Here is a tiny trained network, its code and every weight. The questions are about switching its units off for an input and a class, where a switched-off unit gives its printed mean instead of its output.

import numpy as np


def w(rows, s, z=0):
    codes = np.array(rows[::2]) - 128.0
    scale = np.full(codes.shape[1], s)
    scale[-1] = z or s
    return codes * scale


def f(y):
    return np.maximum(y, 0)


def log_softmax(a):
    a = a - a.max(-1, keepdims=True)
    return a - np.log(np.exp(a).sum(-1, keepdims=True))


def net(x, mask):
    res = np.array(x, float).reshape(1, 5) / 4 @ E
    y = f(res @ A[0][:, :-1].T + A[0][:, -1])
    res = res + np.where(mask, y, B[0][:, -1]) @ B[0][:, :-1]
    return log_softmax(res[-1] @ U[:, :-1].T + U[:, -1])


A, B = {}, {}
E = w([
[195,83,16,66,170,141,201,37,200],'x0',
[73,230,102,210,93,219,105,28,198],'x1',
[47,137,116,131,221,92,116,208,255],'x2',
[224,202,56,142,146,210,107,237,111],'x3',
[251,115,160,185,148,37,17,79,183],'x4',
],0.0077)
A[0] = w([
[75,154,134,129,202,93,133,177,224,38],'neuron 0',
[71,131,117,128,230,102,113,212,235,82],'neuron 1',
[73,172,209,191,96,116,85,192,86,86],'neuron 2',
[10,140,97,44,107,208,254,173,72,68],'neuron 3',
[124,128,100,135,177,134,127,98,127,65],'neuron 4',
[204,121,142,121,34,155,144,79,28,47],'neuron 5',
[232,208,95,118,151,189,123,207,103,111],'neuron 6',
[82,190,103,167,140,171,95,61,155,37],'neuron 7',
[166,100,26,56,162,148,201,52,206,29],'neuron 8',
[64,165,206,182,90,124,72,187,87,56],'neuron 9',
[108,191,108,189,97,146,107,74,148,73],'neuron 10',
[84,198,111,224,89,191,125,57,183,78],'neuron 11',
[168,50,146,62,182,54,138,186,64,87],'neuron 12',
[82,148,183,150,106,127,77,174,101,47],'neuron 13',
[223,120,153,156,148,67,41,94,172,1],'neuron 14',
[50,71,206,84,103,51,156,33,139,57],'neuron 15',
[191,191,49,132,146,172,99,227,114,50],'neuron 16',
[148,63,132,75,142,81,142,196,85,29],'neuron 17',
],0.0084,0.0076)
B[0] = w([
[136,140,106,116,40,146,125,69,61,189],'neuron 0',
[91,182,58,106,28,150,104,13,24,223],'neuron 1',
[213,75,57,113,210,108,179,136,102,202],'neuron 2',
[215,183,176,200,140,9,1,91,192,255],'neuron 3',
[160,121,122,113,115,134,139,147,133,135],'neuron 4',
[74,157,59,107,40,167,89,45,34,194],'neuron 5',
[32,77,161,185,139,121,168,104,163,211],'neuron 6',
[140,161,167,80,78,169,149,208,148,179],'neuron 7',
[246,60,43,121,213,104,200,168,78,204],'neuron 8',
[213,81,74,123,182,115,185,129,112,194],'neuron 9',
[114,154,170,71,117,167,125,176,147,181],'neuron 10',
[132,163,202,40,104,157,142,205,162,221],'neuron 11',
[113,212,197,55,89,201,136,212,179,204],'neuron 12',
[207,86,85,135,159,130,177,141,112,165],'neuron 13',
[189,175,165,195,145,41,51,110,172,190],'neuron 14',
[37,56,159,230,129,165,188,123,176,219],'neuron 15',
[49,60,165,204,113,136,179,104,174,195],'neuron 16',
[146,171,192,76,67,190,158,186,170,170],'neuron 17',
],0.0083,0.012)
U = w([
[117,163,175,41,112,159,138,204,168,114],'0',
[187,89,80,112,199,122,177,152,97,115],'1',
[161,158,157,184,144,74,4,124,178,113],'2',
[82,148,99,109,71,147,104,80,34,129],'3',
[28,75,154,200,140,139,175,133,177,112],'4',
[66,127,124,94,202,134,69,139,129,251],'5',
],0.015,0.022)

Each question gives the input, the list of numbers given to net, and the class t.
The units are the neurons (one row each of A and B). Each row of codes is followed by its name. A weight is (code - 128) times the scale printed after its matrix; where a second scale follows, it is the last column's (A, B and U).
mask holds one flag per neuron, in row order. A switched-off neuron (its flag False) gives its mean, the last column of its row in B, instead of its output. The means were averaged over made-up inputs and are rounded, as every weight is.
A unit's drop is (log p(t) with every unit on - log p(t) with that unit switched off) / (log p(t) with every unit on - log p(t) with every unit switched off).
The circuit of an input: a set's keep is (log p(t) with only the set's units on - log p(t) with every unit switched off) / (log p(t) with every unit on - log p(t) with every unit switched off). Starting from the 12 units with the biggest drops (on a tie, the unit counted first), units are removed one at a time, each time the one whose removal leaves the highest keep (on an exact tie, the one counted first), for as long as the keep stays at least 0.8.
circuit, biggest first: the units of the circuit, biggest drop first
top k neurons: the k neurons with the biggest drops, biggest first
drop when u is switched off: that unit's drop, to one decimal
input [-4,2,2,5,-4], class 4: circuit, biggest first	neuron 16
input [-7,4,-5,-6,0], class 1: circuit, biggest first	neuron 2; neuron 9
input [-3,7,4,7,-1], class 0: top 2 neurons	neuron 11; neuron 15
input [5,1,7,-2,-7], class 2: top 2 neurons	neuron 3; neuron 5
input [-2,4,8,4,7], class 3: top 3 neurons	neuron 1; neuron 3; neuron 0
input [2,6,3,7,-1], class 4: top 4 neurons	neuron 16; neuron 6; neuron 12; neuron 17
input [7,-8,5,-1,-2], class 0: top 2 neurons	neuron 12; neuron 17
input [-7,-4,-5,1,7], class 1: top 4 neurons	neuron 3; neuron 2; neuron 9; neuron 13
input [-5,2,5,8,-6], class 4: top 2 neurons	neuron 16; neuron 6
input [-5,-4,-8,-6,-8], class 2: top 3 neurons	neuron 3; neuron 1; neuron 0
input [7,5,-8,8,7], class 3: top 3 neurons	neuron 5; neuron 3; neuron 15
input [0,3,-6,4,-6], class 2: top 2 neurons	neuron 3; neuron 1
input [-3,-4,-4,-5,2], class 4: top 2 neurons	neuron 15; neuron 1
input [6,0,-4,1,6], class 1: top 2 neurons	neuron 3; neuron 8
input [-8,-7,-4,2,7], class 1: circuit, biggest first	neuron 2
input [3,4,-2,-7,6], class 4: top 2 neurons	neuron 15; neuron 3
input [-3,-7,6,-6,4], class 0: drop when neuron 12 is switched off	1.5
input [5,0,5,6,-6], class 2: drop when neuron 15 is switched off	0.3
input [-4,-1,7,-1,1], class 3: drop when neuron 1 is switched off	0.4
input [-3,-5,8,5,-3], class 3: circuit, biggest first	neuron 1
